Each row has a name. Each piece below is followed by the name of the row it came from, unless a question asks for something else. Each question is about the rows just above it. Places in a row count from 1.

Bifu: [174 151  81 145 134 172 127  91  82 118 102 142 104  95  99 188 150  77
 149 122]
vogol: [140 136 101 157 108 116 126 142 168 141 110 140 133  95 161 120 143 122
  97  79]
Bog: [151 170  86 176 144 165 161  70  85  87 125 110 155 126 123 154 158  56
 171 103]
gipi: [110  88 120 154 148 155 151 128  88 135 137 118 100 160 162  81 153 115
 151  72]
setot: [151 170  86 176 144 172 136  70  85  87 125  85  98 126 141 154 158  56
 171 103]
niruf: [158 166  96 117  86  94 109 137  99 144  99 149 105 106  87 158 169 138
 122  99]
Sivi: [153 145  98 132 108 114 113 171  88 169 100 153 118  87 139 142 149 150
  90  90]
gusap: [110  88 120 154 148 155 151 128  88 135 137 118 138 108 192  94  86 116
 102  90]
lekan: [166 169 106 107  90 106 103 136 127 106 111 152 110 123  62 167 178 142
 137 126]
funo: [100 129 150 135 144 143 140  92 169  91 160  96 144 173 107 109 116  99
 172 156]
asked: [158 166  96 117  86  94 109 137  99 144  99 149 105 106  87 158 169 138
 122  99] | niruf
Where in the named rows is [105]? | niruf, 13
asked: [110  88 120 154 148 155 151 128  88 135 137 118 138 108 192  94  86 116
 102  90] | gusap
Where in the named rows is [72]? | gipi, 20
Where do [151 170  86 176 144 165 161  70  85  87 125 110 155 126 123 154 158  56
 171 103] appear? | Bog
Row and place of [162] in the named rows: | gipi, 15
Row and place of [167] in the named rows: | lekan, 16

zutu: [109 160 164 170 143 110 123 171  98 140]
Fel: [156 163 135  65 162 102  96 111 114 155]
bogis: [136 160 164 170 143 110  97 103 152 117]
Row and place of [96] in the named rows: | Fel, 7
Row and place of [162] in the named rows: | Fel, 5
Row and place of [155] in the named rows: | Fel, 10

kur: [130 111 155 105 165 145 126 132 148 128 112 131 143 135 136 133 149 138
 147 129 112 127 115 115 153 153 156 108 121  94 106 135 124 107 137 145
 121 118 149 115 129]
kez: [133 138 138 113 105 130 111 125 108 106 138 156 113 165 117 123 117 135
 148 138 135 118 118 132 124 149 138 131 122  93 106 147 112 151 102 152
 137 170 156 122 111]
nonun: [112 110  95 140 142 101 124 122 116 158 167 145 108 158 105 146 154 124
 107 107  64 155 138 151 110 131 101 131 146 129 168 113 118 113 138 121
 130 101 124 129 105]
pes: [138 126 121 131 125 161 144 150 132 113 119 120 116 160 107 126 112 126
 134 115 124 106 141 160 147 133 110 126 125 118 131 133 140 118 125 144
 133 150 113 104 143]
turi: [147 129 147 119 113 104 108 152 141 140 158 172 121 134 136 147 108 118
 150 108  89 108 135 127 148 161 113 102 130 147 100 112 121 155 106 128
 124 121 146 129 147]
asked: [147 129 147 119 113 104 108 152 141 140 158 172 121 134 136 147 108 118
 150 108  89 108 135 127 148 161 113 102 130 147 100 112 121 155 106 128
 124 121 146 129 147] | turi
[112 110  95 140 142 101 124 122 116 158 167 145 108 158 105 146 154 124
 107 107  64 155 138 151 110 131 101 131 146 129 168 113 118 113 138 121
 130 101 124 129 105] is in which row? | nonun
asked: [133 138 138 113 105 130 111 125 108 106 138 156 113 165 117 123 117 135
 148 138 135 118 118 132 124 149 138 131 122  93 106 147 112 151 102 152
 137 170 156 122 111] | kez
Row and place of [123] in the named rows: | kez, 16
Where in the named rows is [120]? | pes, 12

papov: [ 83 134 142 111  79 110]
Kofeb: [ 90 179 124 155  54 133]
Noleg: [169 109  83 145 186 156]
zap: [125 116 169 120 141 204]
votas: [ 90 179 124 155  54  77]
Row and place of [79] in the named rows: | papov, 5
[77] is at row and place | votas, 6
Row and place of [133] in the named rows: | Kofeb, 6
Row and place of [134] in the named rows: | papov, 2
Where do [ 83 134 142 111  79 110] appear? | papov
Row and place of [156] in the named rows: | Noleg, 6

Bipu: [116 114 137 123 116 104 123 133 132 140  99 125 126 118 134 140 141 166
  96 134 105 142 142 119 150 128 112]
Toso: [117 144  87 115 117  97 153 156 121 135 158 122 141 147 138 130 148 165
  98 131 106 159 149 138 140  88 106]
silet: [138 135  67 104 138 100 141 155 140 126 156 122 155 147 118 127 117 160
 111 117 114 146 148 151 142 121 113]
vaga: [117 149 151 109 117 150 107 142 119 121 119 114 120 117 109 118 148  96
 140 142 136  97 138 118 112 132 133]
kazib: [138 146 153 105 138 154 141 122 142 133 157 136 120 120  99 112 127 115
 116 141 149  98 130 137 113 134 131]
samog: [142 122 135 100 142 141  90 133 128  89 111 137 150 135 157 109 129 118
 142 116 149 160 132 121 114 102 169]
Viz: [131 141  73 106 131  97 152 156 134 128 158 122 154 147 128 126 131 163
 106 125 111 153 149 146 139 123 107]
Kufin: [142 132 138 101 142 142  71 126 132  86 104 130 132 127 157 110 130 112
 133 125 144 131 142 111 115  95 170]
Muvi: [138 138 139 129 138 140  70 124 129  86 102 122 126 124 155 112 132 106
 126 129 141 117 144 109 116  95 167]
mak: [133 116  69 120 133 102 108 139 117 130 148 124 150 143 100 138 109 129
 126 110 122 127 137 151 150 116 152]
pive: [140 134 138 103 140 140  70 124 132  86 103 128 129 126 156 110 131 110
 130 127 143 127 143 110 115  95 170]
[87] is at row and place | Toso, 3
asked: [133 116  69 120 133 102 108 139 117 130 148 124 150 143 100 138 109 129
 126 110 122 127 137 151 150 116 152] | mak
Where do [142 132 138 101 142 142  71 126 132  86 104 130 132 127 157 110 130 112
 133 125 144 131 142 111 115  95 170] appear? | Kufin

davag: [147 147 148 118 162 117 143 136 153 115 119 162 146 141 145  88 131 143
 101 128 134 149 151 115 129 126  98 127 136 116 137 132 113 137]
mosol: [127 126 140 123  93 122 135 128 100 119 114 109 139 128 126 131 147 140
 130 109 141 118 112 136 134 136 120 102 124 137 144 130 135 130]
Lazos: [124 126 142 123 124  99 104 129 139 138 142 135 132  92 139 116 148 129
 143 123 132 155 122 148 119 116 146 137 107  58 122 123 108  97]
tomap: [124 126 142 123 124  99 104 129 139 138 142 135 132  92 142 116 148 123
 141 123 132 155 122 148 119 111 146 137 107  58 122 123 108  97]
liteg: [122 122 131 127 106 123 121 126 124 129 128 114 128 117 127 138 137 130
 138 119 134 127 117 136 128 128 136 120 120 117 132 126 129 120]
zum: [124 126 142 123 124  99 104 129 139 138 142 135 132  92 142 147 148 129
 141 123 132 155 122 148 119 111 146 137 107  58 122 123 108  97]
asked: [147 147 148 118 162 117 143 136 153 115 119 162 146 141 145  88 131 143
 101 128 134 149 151 115 129 126  98 127 136 116 137 132 113 137] | davag
[124 126 142 123 124  99 104 129 139 138 142 135 132  92 142 116 148 123
 141 123 132 155 122 148 119 111 146 137 107  58 122 123 108  97] is in which row? | tomap
Which row holds [124 126 142 123 124  99 104 129 139 138 142 135 132  92 139 116 148 129
 143 123 132 155 122 148 119 116 146 137 107  58 122 123 108  97]? | Lazos

Ginu: [197 128 137 141 175 121]
Kes: [ 78 152 106 150 135 108]
Pezo: [ 54 149 122 112 152 119]
zepi: [153 149 106 128 169 108]
Vumi: [153 149 106 184 170 116]
tuset: [167 137  81  83 104 118]
tib: [197 128 137 141 126 121]
[169] is at row and place | zepi, 5
Which row holds [ 54 149 122 112 152 119]? | Pezo
asked: [197 128 137 141 175 121] | Ginu
Where in the named rows is [54]? | Pezo, 1
Where in the named rows is [150]? | Kes, 4
Where in the named rows is [119]? | Pezo, 6
Row and place of [126] in the named rows: | tib, 5

Femop: [ 99 128 109 151 113 158 122 128 129 127 158 138 123 136 124 123 134 102
 147  94 137  97 133 151  89 119 134 113 143 146 141 123 145 137 114 142
 172 111 108 117 114  96 160 146 131]
Pava: [101 139 125 105 120 110 123 147 116 163 116 147 129 105 138 137 112  99
 125 143 132 159 129 140 164 130 107 134 142 124 125 137 154 153 126 146
 101 150 123 161 145 142 110  90 140]
Vugo: [119  95 156  87 158 138 104 151 156 130 120 156  97 145 106 108 162 150
 108 120 106 103  89 155 112 129 148 109 142 108 110 102 135 133 153 160
 124 152 155 120  97 109  91 137 144]
lib: [177 148 141 117 137 102 130 118 117 130  99 110 143 123 141 118 117 167
 112 152 124 164 132 116 161 130 143 139  96 125 113 143  90 128 121 119
  94 135 129 148 157 158 104 102 104]
dapi: [117 133 141 132 110 142  92 147 111 178 165 159 131 131 142 105 114 115
 149  94 128 128 132 189 125  92 137  86 118 144 102 128 130 180  99 174
 164 146  91 160 134 104 139  82 117]
Where in the named rows is [165]? | dapi, 11
[163] is at row and place | Pava, 10

